Below is a small trained network, with its code and all its weights. Each question gives an input and a class and asks what happens when units are switched off, that is, made to give their printed mean instead of their output.

import numpy as np


def w(rows, s, z=0):
    codes = np.array(rows[::2]) - 128.0
    scale = np.full(codes.shape[1], s)
    scale[-1] = z or s
    return codes * scale


def norm(h):
    return h / np.sqrt((h * h).mean(-1, keepdims=True) + 1e-5)


def f(y):
    return np.maximum(y, 0)


def log_softmax(a):
    a = a - a.max(-1, keepdims=True)
    return a - np.log(np.exp(a).sum(-1, keepdims=True))


def net(x, mask):
    res = np.array(x, float).reshape(1, 8) / 4 @ E
    u = 0
    for l in range(3):
        y = f(norm(res) @ A[l][:, :-1].T + A[l][:, -1])
        res = res + np.where(mask[u : u + 10], y, B[l][:, -1]) @ B[l][:, :-1]
        u += 10
    return log_softmax(norm(res)[-1] @ U[:, :-1].T + U[:, -1])


A, B = {}, {}
E = w([
[115,158,180,162,96,214,222,59,117],'x0',
[222,123,227,100,126,49,173,122,130],'x1',
[126,130,125,124,128,126,130,127,135],'x2',
[128,128,128,127,127,126,130,128,125],'x3',
[222,126,65,51,132,204,162,178,109],'x4',
[159,176,171,70,47,164,3,75,136],'x5',
[127,130,128,126,129,127,130,127,139],'x6',
[127,127,128,127,126,128,128,128,117],'x7',
],0.011)
A[0] = w([
[152,83,122,58,40,174,99,138,133,87],'0.n1',
[38,144,209,223,103,78,92,124,161,2],'0.n2',
[230,118,200,126,141,62,158,98,185,21],'0.n3',
[144,125,94,102,204,77,115,154,62,96],'0.n4',
[107,165,167,138,121,188,185,83,90,48],'0.n5',
[205,127,161,176,94,86,140,137,146,67],'0.n6',
[254,176,250,104,140,35,184,105,184,29],'0.n7',
[109,186,177,153,123,209,203,76,86,30],'0.n8',
[113,142,147,106,81,123,90,123,160,94],'0.n9',
[112,186,216,155,149,247,206,54,58,25],'0.n10',
],0.0055,0.01)
B[0] = w([
[160,168,191,191,190,127,148,114,145,191],'0.n1',
[92,104,146,128,175,69,150,8,122,157],'0.n2',
[91,112,179,112,120,128,133,197,25,170],'0.n3',
[151,103,138,161,36,129,151,124,218,193],'0.n4',
[140,92,96,134,82,111,121,152,224,152],'0.n5',
[90,127,153,93,137,139,127,151,97,149],'0.n6',
[44,29,229,74,87,149,151,207,37,253],'0.n7',
[132,55,94,139,52,106,145,153,225,164],'0.n8',
[154,128,183,152,130,149,129,111,145,163],'0.n9',
[171,59,102,182,3,122,173,143,250,193],'0.n10',
],0.0066,0.0029)
A[1] = w([
[116,127,120,117,103,124,130,139,112,96],'1.n1',
[91,94,136,111,138,116,166,121,106,72],'1.n2',
[217,199,67,67,130,189,161,164,80,4],'1.n3',
[115,163,170,80,85,153,59,75,113,45],'1.n4',
[52,134,22,159,121,219,74,93,170,29],'1.n5',
[62,204,164,181,165,82,108,86,100,13],'1.n6',
[122,76,104,133,181,113,185,157,112,41],'1.n7',
[172,136,168,109,120,99,160,117,152,158],'1.n8',
[143,140,84,93,204,32,2,189,101,8],'1.n9',
[68,189,40,146,169,183,101,99,108,2],'1.n10',
],0.0086,0.0084)
B[1] = w([
[113,133,109,115,131,131,126,145,115,128],'1.n1',
[140,160,118,124,129,119,110,139,122,151],'1.n2',
[121,53,115,85,192,166,107,32,153,197],'1.n3',
[141,192,114,210,169,160,106,149,122,204],'1.n4',
[73,79,229,76,92,128,140,220,43,240],'1.n5',
[124,78,90,80,169,124,112,62,111,164],'1.n6',
[117,226,143,145,142,160,88,142,138,187],'1.n7',
[33,111,97,110,111,170,96,169,84,254],'1.n8',
[151,98,92,160,1,119,206,109,190,235],'1.n9',
[82,112,217,76,123,106,140,199,43,170],'1.n10',
],0.0099,0.0044)
A[2] = w([
[173,121,43,115,104,30,84,169,200,44],'2.n1',
[233,149,238,67,144,36,159,133,59,53],'2.n2',
[130,181,146,170,79,212,206,27,154,3],'2.n3',
[220,101,80,37,226,201,143,117,134,16],'2.n4',
[89,159,87,166,247,124,195,153,130,55],'2.n5',
[53,146,168,182,164,8,82,2,128,56],'2.n6',
[101,196,99,157,191,105,177,165,123,22],'2.n7',
[112,168,78,190,216,118,187,152,129,23],'2.n8',
[77,154,36,136,167,137,70,146,130,34],'2.n9',
[160,240,130,119,108,184,1,78,126,59],'2.n10',
],0.0099,0.0059)
B[2] = w([
[123,129,141,186,33,193,236,80,193,218],'2.n1',
[22,126,124,111,124,185,94,208,61,227],'2.n2',
[129,78,37,126,32,66,149,142,211,197],'2.n3',
[49,96,60,121,225,126,68,10,129,224],'2.n4',
[212,202,187,142,121,64,67,141,112,216],'2.n5',
[143,88,25,32,211,228,107,56,134,255],'2.n6',
[178,185,169,115,115,130,62,109,134,168],'2.n7',
[206,194,191,173,126,93,77,152,134,188],'2.n8',
[102,113,165,91,92,144,199,112,95,161],'2.n9',
[230,197,180,200,215,2,192,180,111,242],'2.n10',
],0.0093,0.0055)
U = w([
[24,102,178,89,113,169,111,229,47,220],'0',
[134,101,77,172,7,125,187,116,229,161],'1',
[115,92,56,81,253,163,92,24,138,111],'2',
[224,251,184,197,181,69,107,168,123,4],'3',
],0.015,0.0014)

Each question gives the input, the list of numbers given to net, and the class t.
The units are the neurons (one row each of A and B). Each row of codes is followed by its name. A weight is (code - 128) times the scale printed after its matrix; where a second scale follows, it is the last column's (A, B and U).
mask holds one flag per neuron, layer by layer. A switched-off neuron (its flag False) gives its mean, the last column of its row in B, instead of its output. The means were averaged over made-up inputs and are rounded, as every weight is.
A unit's drop is (log p(t) with every unit on - log p(t) with that unit switched off) / (log p(t) with every unit on - log p(t) with every unit switched off).
The circuit of an input: a set's keep is (log p(t) with only the set's units on - log p(t) with every unit switched off) / (log p(t) with every unit on - log p(t) with every unit switched off). Starting from the 12 units with the biggest drops (on a tie, the unit counted first), units are removed one at a time, each time the one whose removal leaves the highest keep (on an exact tie, the one counted first), for as long as the keep stays at least 0.8.
circuit, biggest first: the units of the circuit, biggest drop first
unit that matters most: the unit with the biggest drop
k most important neurons: the k neurons with the biggest drops, biggest first
top k neurons in layer l: the k neurons of layer l with the biggest drops, biggest first
drop of u: that unit's drop, to one decimal
input [6,-5,-4,-5,-2,-6,5,7], class 1: circuit, biggest first -> [2.n3]
input [-2,4,-3,-2,-4,4,6,8], class 0: 2 most important neurons -> [0.n7; 2.n2]
input [-7,7,1,1,-5,-3,5,-6], class 0: 4 most important neurons -> [0.n7; 2.n2; 0.n3; 2.n3]
input [7,3,1,-8,7,-8,-6,6], class 3: top 2 neurons in layer 2 -> [2.n5; 2.n8]
input [-2,6,7,-7,8,0,3,8], class 2: 2 most important neurons -> [2.n4; 1.n3]
input [-1,-4,2,6,-4,5,1,-8], class 3: 3 most important neurons -> [2.n10; 1.n4; 1.n8]
input [-2,-2,8,4,-7,7,0,-4], class 2: 2 most important neurons -> [2.n6; 1.n6]
input [8,-7,4,4,2,-4,-5,4], class 1: 4 most important neurons -> [0.n10; 2.n3; 0.n8; 1.n8]
input [0,8,-8,0,0,-8,6,0], class 0: 3 most important neurons -> [2.n2; 0.n7; 2.n10]
input [-6,2,-5,-2,4,6,4,1], class 1: 2 most important neurons -> [1.n9; 2.n1]
input [-1,-3,-3,7,4,4,7,-8], class 2: 4 most important neurons -> [1.n3; 2.n4; 1.n7; 2.n5]
input [-7,-5,-3,-6,6,7,4,-6], class 1: top 2 neurons in layer 1 -> [1.n9; 1.n7]
input [8,8,-7,-4,-1,-3,-2,-4], class 0: top 2 neurons in layer 2 -> [2.n2; 2.n1]
input [-6,0,0,-4,5,3,6,6], class 1: unit that matters most -> 1.n9
input [-8,-5,1,-4,-8,-3,-7,7], class 1: top 2 neurons in layer 2 -> [2.n1; 2.n4]
input [6,-4,-2,-2,8,6,-7,-2], class 2: 3 most important neurons -> [1.n3; 2.n4; 1.n9]
input [-5,-2,8,-4,5,6,3,-4], class 3: 3 most important neurons -> [2.n10; 1.n4; 0.n1]
input [5,-3,4,-4,-5,1,-7,-1], class 1: 2 most important neurons -> [0.n10; 2.n3]
input [-7,1,0,7,7,4,-3,6], class 1: 2 most important neurons -> [1.n9; 2.n1]
input [-4,3,0,-1,8,7,-2,5], class 2: 2 most important neurons -> [1.n3; 2.n4]
input [2,5,0,0,1,-7,-7,8], class 3: unit that matters most -> 1.n5
input [-3,-3,5,0,-7,8,-8,7], class 3: 3 most important neurons -> [2.n10; 1.n4; 2.n4]
input [4,-2,-7,-7,-6,6,-7,-6], class 2: top 2 neurons in layer 2 -> [2.n6; 2.n5]
input [8,-6,-3,5,5,0,0,-2], class 1: drop of 0.n10 -> 1.5
input [3,7,3,-4,-7,1,0,0], class 0: top 2 neurons in layer 2 -> [2.n2; 2.n4]
input [1,0,5,-6,-2,-2,2,-1], class 2: drop of 2.n6 -> 1.6
input [-5,8,-3,-2,-6,-7,-6,0], class 0: drop of 2.n2 -> 0.2
input [5,4,7,0,8,4,7,2], class 2: drop of 2.n4 -> 0.1
